Below is a small trained network, with its code and all its weights. Each question gives an input and a target symbol and asks what happens when units are switched off, that is, made to give their printed mean instead of their output.

import numpy as np


def w(rows, s, z=0):
    codes = np.array(rows[::2]) - 128.0
    scale = np.full(codes.shape[1], s)
    scale[-1] = z or s
    return codes * scale


def norm(h):
    return h / np.sqrt((h * h).mean(-1, keepdims=True) + 1e-5)


def f(y):
    return y / 2 * (1 + np.tanh(0.7978845608 * (y + 0.044715 * y**3)))


def softmax(a):
    e = np.exp(a - a.max(-1, keepdims=True))
    return e / e.sum(-1, keepdims=True)


def log_softmax(a):
    a = a - a.max(-1, keepdims=True)
    return a - np.log(np.exp(a).sum(-1, keepdims=True))


def net(x, mask):
    ids = ['αβδζηθλμξπστφψω'.index(c) for c in x.split()]
    T = len(ids)
    res = E[ids] + P[:T]
    r = norm(res)
    for j in range(3):
        rows = slice(2 * j, 2 * j + 2)
        q, k, v = (r @ M[0][rows].T for M in (Q, K, V))
        z = softmax(np.where(np.tri(T) > 0, q @ k.T / 2**0.5, -1e9)) @ v
        o = O[0][rows]
        res = res + np.where(mask[j], z, o[:, -1]) @ o[:, :-1]
    y = f(norm(res) @ A[0][:, :-1].T + A[0][:, -1])
    res = res + np.where(mask[3:11], y, B[0][:, -1]) @ B[0][:, :-1]
    return log_softmax(norm(res)[-1] @ U[:, :-1].T + U[:, -1])


Q, K, V, O, A, B = {}, {}, {}, {}, {}, {}
E = w([
[79,99,66,175,133],'α',
[130,130,171,138,81],'β',
[99,85,118,183,90],'δ',
[62,89,99,172,112],'ζ',
[89,115,207,157,44],'η',
[162,193,225,75,74],'θ',
[129,145,124,176,86],'λ',
[120,180,228,45,92],'μ',
[60,151,128,133,118],'ξ',
[227,44,52,178,113],'π',
[227,145,47,160,130],'σ',
[163,132,131,97,253],'τ',
[34,68,178,91,63],'φ',
[164,66,73,211,57],'ψ',
[145,152,108,89,81],'ω',
],0.0061)
P = w([
[192,186,247,252,7],'0',
[157,153,208,220,32],'1',
[155,149,179,205,72],'2',
[154,123,165,197,136],'3',
[140,107,150,182,150],'4',
[134,85,159,159,175],'5',
[112,67,164,166,190],'6',
[106,79,247,122,172],'7',
],0.0028)
Q[0] = w([
[97,92,254,162,109],'H0',
[40,140,120,137,14],'H0',
[113,213,99,186,155],'H1',
[135,85,45,221,223],'H1',
[217,158,19,70,31],'H2',
[61,137,221,187,197],'H2',
],0.0057)
K[0] = w([
[78,122,105,80,195],'H0',
[229,175,145,23,197],'H0',
[134,158,127,151,32],'H1',
[116,61,21,75,28],'H1',
[83,199,167,248,12],'H2',
[183,55,89,3,212],'H2',
],0.0051)
V[0] = w([
[179,118,178,218,217],'H0',
[228,54,68,72,138],'H0',
[100,253,174,190,180],'H1',
[206,104,181,165,239],'H1',
[101,139,190,165,218],'H2',
[159,226,72,160,96],'H2',
],0.0062)
O[0] = w([
[77,200,91,234,47,80],'H0',
[228,74,193,128,109,1],'H0',
[106,172,35,90,150,190],'H1',
[90,254,62,199,46,12],'H1',
[47,189,173,176,148,78],'H2',
[208,152,50,111,162,192],'H2',
],0.0063,0.0042)
A[0] = w([
[73,89,201,115,95,87],'N0',
[160,132,58,191,113,85],'N1',
[81,82,106,154,96,188],'N2',
[121,139,224,145,241,3],'N3',
[134,202,153,212,97,115],'N4',
[208,76,132,23,170,118],'N5',
[159,105,255,166,226,126],'N6',
[194,47,109,104,60,117],'N7',
],0.0058,0.0026)
B[0] = w([
[128,155,155,81,23,135],'N0',
[150,119,91,146,52,126],'N1',
[169,97,186,123,67,155],'N2',
[14,213,15,108,57,123],'N3',
[211,70,208,46,198,121],'N4',
[232,59,157,43,254,254],'N5',
[79,153,9,78,117,147],'N6',
[114,78,102,105,194,174],'N7',
],0.0052,0.0058)
U = w([
[157,233,58,185,23,26],'α',
[214,212,224,202,58,4],'β',
[195,117,200,232,16,4],'δ',
[50,121,203,237,39,7],'ζ',
[86,196,242,204,49,24],'η',
[181,235,247,171,98,4],'θ',
[131,186,83,200,36,75],'λ',
[121,209,233,132,84,11],'μ',
[13,216,33,162,164,235],'ξ',
[222,97,143,228,55,25],'π',
[215,167,101,241,114,43],'σ',
[133,214,203,255,183,4],'τ',
[42,60,196,54,44,170],'φ',
[161,65,121,203,57,106],'ψ',
[243,14,115,5,231,252],'ω',
],0.0056,0.0045)

Each question gives the input, a string of symbols that net reads in full, and the target symbol t.
The units are the heads (2 rows each of Q, K, V and O) and the neurons (one row each of A and B). Each row of codes is followed by its name. A weight is (code - 128) times the scale printed after its matrix; where a second scale follows, it is the last column's (O, A, B and U).
mask holds one flag per unit, heads first, then neurons. A switched-off unit (its flag False) gives its mean, the last column of its rows in O or B, instead of its output. The means were averaged over made-up inputs and are rounded, as every weight is.
A unit's drop is (log p(t) with every unit on - log p(t) with that unit switched off) / (log p(t) with every unit on - log p(t) with every unit switched off).
The circuit of an input: a set's keep is (log p(t) with only the set's units on - log p(t) with every unit switched off) / (log p(t) with every unit on - log p(t) with every unit switched off). Starting from all 11 units, units are removed one at a time, each time the one whose removal leaves the highest keep (on an exact tie, the one counted first), for as long as the keep stays at least 0.8.
circuit, biggest first: the units of the circuit, biggest drop first
unit that matters most: the unit with the biggest drop
k most important neurons: the k neurons with the biggest drops, biggest first
heads that matter: for each layer, one digit per head in row order, 1 if its drop is at least 0.15 and else 0, layers parted by /
drop when u is switched off: that unit's drop, to one decimal
input α ξ ζ ζ, target ξ: unit that matters most -> N5
input ζ φ δ, target φ: circuit, biggest first -> (H2; N5)
input ζ ξ ξ ξ δ, target ξ: heads that matter -> 100
input φ ζ θ φ φ α, target φ: circuit, biggest first -> (H2; H1; N5)
input ξ ξ ξ λ, target ξ: heads that matter -> 100
input ω ξ μ α φ η δ, target φ: heads that matter -> 001
input ξ ξ η, target ξ: heads that matter -> 110
input η ξ ξ φ α ξ τ, target ξ: heads that matter -> 001
input ψ ξ ω φ φ φ φ ζ, target φ: circuit, biggest first -> (H2; N0)
input λ ζ φ, target φ: circuit, biggest first -> (H2; N5)
input μ π ω ξ ξ μ α, target ξ: circuit, biggest first -> (N5; H2)
input ξ ξ μ, target ξ: heads that matter -> 101
input ξ η ζ, target ξ: drop when N1 is switched off -> 0.0
input ω ξ δ η ζ ξ α, target ξ: drop when N5 is switched off -> 0.2
input δ φ η, target φ: drop when H2 is switched off -> -0.1
input φ α μ ξ, target ξ: most important neuron -> (N5)
